Below is a small trained network, with its code and all its weights. Each question gives an input and a target symbol and asks what happens when units are switched off, that is, made to give their printed mean instead of their output.

import numpy as np


def w(rows, s, z=0):
    codes = np.array(rows[::2]) - 128.0
    scale = np.full(codes.shape[1], s)
    scale[-1] = z or s
    return codes * scale


def norm(h):
    return h / np.sqrt((h * h).mean(-1, keepdims=True) + 1e-5)


def f(y):
    return np.maximum(y, 0)


def softmax(a):
    e = np.exp(a - a.max(-1, keepdims=True))
    return e / e.sum(-1, keepdims=True)


def log_softmax(a):
    a = a - a.max(-1, keepdims=True)
    return a - np.log(np.exp(a).sum(-1, keepdims=True))


def net(x, mask):
    ids = ['αγεζθλμξπστφψω'.index(c) for c in x.split()]
    T = len(ids)
    res = E[ids] + P[:T]
    u = 0
    for l in range(2):
        q, k, v = (norm(res) @ M[l].T for M in (Q, K, V))
        z = softmax(np.where(np.tri(T) > 0, q @ k.T / 3**0.5, -1e9)) @ v
        res = res + np.where(mask[u], z, O[l][:, -1]) @ O[l][:, :-1]
        u += 1
        y = f(norm(res) @ A[l][:, :-1].T + A[l][:, -1])
        res = res + np.where(mask[u : u + 4], y, B[l][:, -1]) @ B[l][:, :-1]
        u += 4
    return log_softmax(norm(res)[-1] @ U[:, :-1].T + U[:, -1])


Q, K, V, O, A, B = {}, {}, {}, {}, {}, {}
E = w([
[134,84,66,102,182,163,126,108],'α',
[141,192,33,150,117,39,106,153],'γ',
[121,159,58,214,100,194,190,122],'ε',
[125,158,177,175,57,107,173,191],'ζ',
[82,142,134,140,229,208,127,174],'θ',
[154,122,183,106,84,116,128,123],'λ',
[91,103,97,156,117,168,114,40],'μ',
[12,106,125,243,196,135,167,104],'ξ',
[3,154,136,105,118,128,151,124],'π',
[168,174,121,118,125,197,124,120],'σ',
[136,128,166,86,207,144,123,111],'τ',
[146,90,151,115,85,53,147,156],'φ',
[153,136,60,114,128,146,139,137],'ψ',
[154,165,160,161,74,160,133,128],'ω',
],0.021)
P = w([
[169,85,115,158,119,141,209,149],'0',
[113,158,83,100,160,90,254,124],'1',
[196,95,125,161,136,127,165,140],'2',
[151,97,100,132,112,149,163,142],'3',
[144,157,150,84,146,102,189,88],'4',
[190,111,133,169,149,103,132,144],'5',
[141,135,84,137,126,141,122,141],'6',
[150,148,204,85,116,110,140,75],'7',
[176,119,136,173,168,76,112,139],'8',
[137,148,70,139,141,145,107,142],'9',
[154,133,209,100,96,139,154,53],'10',
],0.015)
Q[0] = w([
[75,96,76,10,51,154,144,150],'0.h1',
[190,49,116,222,143,69,88,103],'0.h1',
[171,192,121,88,73,85,138,115],'0.h1',
],0.014)
K[0] = w([
[223,66,70,72,120,101,201,211],'0.h1',
[9,83,121,134,99,38,8,39],'0.h1',
[189,182,145,134,18,124,150,159],'0.h1',
],0.012)
V[0] = w([
[5,80,90,119,147,149,121,51],'0.h1',
[166,94,141,171,207,86,56,187],'0.h1',
[161,66,78,214,104,141,55,2],'0.h1',
],0.007)
O[0] = w([
[165,165,60,88,226,66,1,84,230],'0.h1',
[110,23,152,68,159,94,53,98,4],'0.h1',
[211,177,128,110,106,170,27,70,228],'0.h1',
],0.0081,0.0028)
A[0] = w([
[37,192,202,55,103,100,211,3,127],'0.n1',
[204,144,157,160,145,104,120,152,58],'0.n2',
[133,143,124,125,176,82,187,34,248],'0.n3',
[77,121,62,162,151,70,154,75,51],'0.n4',
],0.014,0.0014)
B[0] = w([
[151,222,25,136,186,127,196,34,253],'0.n1',
[169,124,134,125,138,137,175,177,165],'0.n2',
[147,128,246,86,59,120,127,123,254],'0.n3',
[119,122,84,183,151,150,215,135,224],'0.n4',
],0.013,0.0088)
Q[1] = w([
[197,226,95,88,147,57,167,67],'1.h1',
[57,191,71,59,67,206,146,129],'1.h1',
[1,130,119,39,62,121,149,51],'1.h1',
],0.0098)
K[1] = w([
[102,197,95,102,116,92,120,69],'1.h1',
[206,134,79,117,44,201,177,172],'1.h1',
[208,22,110,68,2,98,189,153],'1.h1',
],0.0096)
V[1] = w([
[125,156,207,142,243,184,135,224],'1.h1',
[92,157,99,158,201,165,111,118],'1.h1',
[91,184,85,4,106,189,106,211],'1.h1',
],0.012)
O[1] = w([
[143,123,189,203,202,132,28,212,80],'1.h1',
[99,114,127,211,174,121,246,89,186],'1.h1',
[201,158,133,78,163,254,135,183,2],'1.h1',
],0.0096,0.0066)
A[1] = w([
[93,43,151,144,25,166,52,25,5],'1.n1',
[142,2,138,65,168,91,109,149,46],'1.n2',
[121,57,5,131,163,150,215,235,69],'1.n3',
[174,143,32,239,34,103,143,142,87],'1.n4',
],0.0089,0.0029)
B[1] = w([
[240,153,23,120,179,140,65,142,159],'1.n1',
[13,79,36,122,181,226,153,139,152],'1.n2',
[92,254,87,106,140,135,104,149,207],'1.n3',
[108,54,183,79,154,131,15,87,254],'1.n4',
],0.012,0.0084)
U = w([
[120,44,29,135,154,191,133,148,104],'α',
[79,181,70,122,100,21,69,176,41],'γ',
[37,130,94,190,96,180,59,99,3],'ε',
[84,165,151,142,59,94,110,190,211],'ζ',
[174,136,144,201,210,134,118,205,176],'θ',
[103,122,176,76,102,131,177,64,162],'λ',
[210,148,151,107,122,83,66,64,240],'μ',
[110,49,125,199,157,10,102,110,85],'ξ',
[147,205,104,144,158,68,238,138,164],'π',
[171,168,129,142,112,217,132,189,30],'σ',
[50,100,200,46,197,145,99,117,24],'τ',
[57,57,86,88,88,99,119,167,167],'φ',
[92,214,106,44,104,129,80,183,25],'ψ',
[126,87,168,162,73,185,97,127,152],'ω',
],0.011,0.0033)

Each question gives the input, a string of symbols that net reads in full, and the target symbol t.
The units are the heads (3 rows each of Q, K, V and O) and the neurons (one row each of A and B). Each row of codes is followed by its name. A weight is (code - 128) times the scale printed after its matrix; where a second scale follows, it is the last column's (O, A, B and U).
mask holds one flag per unit, layer by layer, with each layer's heads first. A switched-off unit (its flag False) gives its mean, the last column of its rows in O or B, instead of its output. The means were averaged over made-up inputs and are rounded, as every weight is.
A unit's drop is (log p(t) with every unit on - log p(t) with that unit switched off) / (log p(t) with every unit on - log p(t) with every unit switched off).
The circuit of an input: a set's keep is (log p(t) with only the set's units on - log p(t) with every unit switched off) / (log p(t) with every unit on - log p(t) with every unit switched off). Starting from all 10 units, units are removed one at a time, each time the one whose removal leaves the highest keep (on an exact tie, the one counted first), for as long as the keep stays at least 0.8.
circuit, biggest first: the units of the circuit, biggest drop first
unit that matters most: the unit with the biggest drop
k most important neurons: the k neurons with the biggest drops, biggest first
k most important neurons of layer l: the k neurons of layer l with the biggest drops, biggest first
input α τ ε ω ε π ω π α α θ, target π: unit that matters most	1.n4
input α α θ ψ τ ε, target θ: circuit, biggest first	[1.h1; 0.n1]
input ε μ ε ε π γ ω, target ω: circuit, biggest first	[0.h1; 0.n1; 1.n4]
input π α α γ θ μ λ ξ γ, target ξ: 2 most important neurons of layer 0	[0.n1; 0.n4]
input λ α ε σ τ μ α φ γ ψ, target ψ: circuit, biggest first	[1.n3; 0.n1]
input σ ε γ, target γ: 2 most important neurons of layer 0	[0.n1; 0.n3]
input α α μ α α μ ε π ε ξ, target ξ: circuit, biggest first	[0.n1; 1.h1]
input ω ω θ σ, target σ: circuit, biggest first	[1.h1; 0.n1]
input ε α ε λ μ μ σ, target σ: circuit, biggest first	[1.h1; 0.n1; 0.h1]
input μ μ α α α α π ξ α ε ω, target π: 2 most important neurons of layer 0	[0.n1; 0.n3]
input θ φ σ, target θ: 2 most important neurons	[0.n1; 0.n3]
input φ α γ α α α α φ α, target α: circuit, biggest first	[0.n1; 1.n2; 1.n4]
input μ ω λ γ μ ξ π ξ τ, target ξ: circuit, biggest first	[1.h1; 0.n1]
input φ ε ξ ε μ φ, target μ: unit that matters most	0.h1
input ω α π α α ζ ω ξ α ε α, target μ: circuit, biggest first	[0.h1; 0.n3; 1.n1; 0.n4]
input ξ ε μ ψ μ ω ψ τ ψ, target μ: circuit, biggest first	[0.h1; 0.n1]
input γ π θ ψ φ λ, target θ: 2 most important neurons	[0.n3; 0.n2]
input ε ε ε ω, target ω: 3 most important neurons	[0.n1; 1.n4; 0.n3]
input α ξ σ α φ α ζ σ α π α, target μ: circuit, biggest first	[0.h1; 1.n1; 0.n4]
input ε μ μ α φ α ζ, target ζ: circuit, biggest first	[0.n1]
input α π π α α τ σ ζ ξ τ μ, target π: 2 most important neurons	[0.n1; 1.n4]
input α π α, target π: circuit, biggest first	[0.h1; 0.n3]
input τ ξ μ θ ε ψ φ σ, target π: circuit, biggest first	[0.n1; 0.h1]
input τ ξ τ π α μ α α ζ, target μ: 2 most important neurons	[0.n4; 1.n4]
input ω α π π ω μ μ ε θ, target θ: 2 most important neurons	[0.n1; 0.n3]
input ε σ γ ε ζ ε ε, target ε: 2 most important neurons	[1.n4; 0.n1]
input α μ μ α α γ, target μ: unit that matters most	0.h1
input γ α ε α μ ω, target μ: 2 most important neurons	[0.n1; 1.n4]
